Below are the code and all the weights of a small trained network. Each question names an input and a class and asks about switching units off, where a switched-off unit gives its printed mean instead of its output.

import numpy as np


def w(rows, s, z=0):
    codes = np.array(rows[::2]) - 128.0
    scale = np.full(codes.shape[1], s)
    scale[-1] = z or s
    return codes * scale


def f(y):
    return np.maximum(y, 0)


def log_softmax(a):
    a = a - a.max(-1, keepdims=True)
    return a - np.log(np.exp(a).sum(-1, keepdims=True))


def net(x, mask):
    res = np.array(x, float).reshape(1, 4) / 4 @ E
    y = f(res @ A[0][:, :-1].T + A[0][:, -1])
    res = res + np.where(mask, y, B[0][:, -1]) @ B[0][:, :-1]
    return log_softmax(res[-1] @ U[:, :-1].T + U[:, -1])


A, B = {}, {}
E = w([
[185,253,192],'x0',
[124,124,128],'x1',
[88,155,132],'x2',
[26,173,156],'x3',
],0.0057)
A[0] = w([
[94,39,108,11],'N0',
[9,121,188,77],'N1',
[34,106,50,174],'N2',
[56,129,118,2],'N3',
[43,75,47,64],'N4',
[151,159,167,25],'N5',
],0.012,0.0043)
B[0] = w([
[121,216,46,186],'N0',
[171,2,118,218],'N1',
[205,154,182,253],'N2',
[171,77,96,151],'N3',
[213,216,105,226],'N4',
[117,233,73,148],'N5',
],0.0095,0.0051)
U = w([
[224,254,164,105],'0',
[224,88,194,100],'1',
[157,99,189,253],'2',
[148,145,210,211],'3',
],0.0066,0.0032)

Each question gives the input, the list of numbers given to net, and the class t.
The units are the neurons (one row each of A and B). Each row of codes is followed by its name. A weight is (code - 128) times the scale printed after its matrix; where a second scale follows, it is the last column's (A, B and U).
mask holds one flag per neuron, in row order. A switched-off neuron (its flag False) gives its mean, the last column of its row in B, instead of its output. The means were averaged over made-up inputs and are rounded, as every weight is.
A unit's drop is (log p(t) with every unit on - log p(t) with that unit switched off) / (log p(t) with every unit on - log p(t) with every unit switched off).
The circuit of an input: a set's keep is (log p(t) with only the set's units on - log p(t) with every unit switched off) / (log p(t) with every unit on - log p(t) with every unit switched off). Starting from all 6 units, units are removed one at a time, each time the one whose removal leaves the highest keep (on an exact tie, the one counted first), for as long as the keep stays at least 0.8.
circuit, biggest first: the units of the circuit, biggest drop first
unit that matters most: the unit with the biggest drop
top k neurons: the k neurons with the biggest drops, biggest first
drop when u is switched off: that unit's drop, to one decimal
input [-7,5,0,-6], class 0: circuit, biggest first -> N0, N4
input [-5,6,2,8], class 1: circuit, biggest first -> N1, N2
input [-7,0,2,-3], class 0: top 4 neurons -> N4, N0, N1, N2
input [-7,-7,-6,-3], class 0: top 2 neurons -> N0, N4
input [-6,-5,-6,-3], class 0: unit that matters most -> N0
input [-8,6,-7,5], class 0: top 3 neurons -> N4, N0, N2
input [-6,-1,3,-1], class 0: drop when N4 is switched off -> 0.4
input [1,7,7,8], class 1: drop when N1 is switched off -> 0.6
input [-7,-3,1,-1], class 0: drop when N1 is switched off -> 0.1
input [-8,-3,5,-4], class 0: circuit, biggest first -> N4, N0
input [2,7,6,7], class 1: drop when N1 is switched off -> 0.6
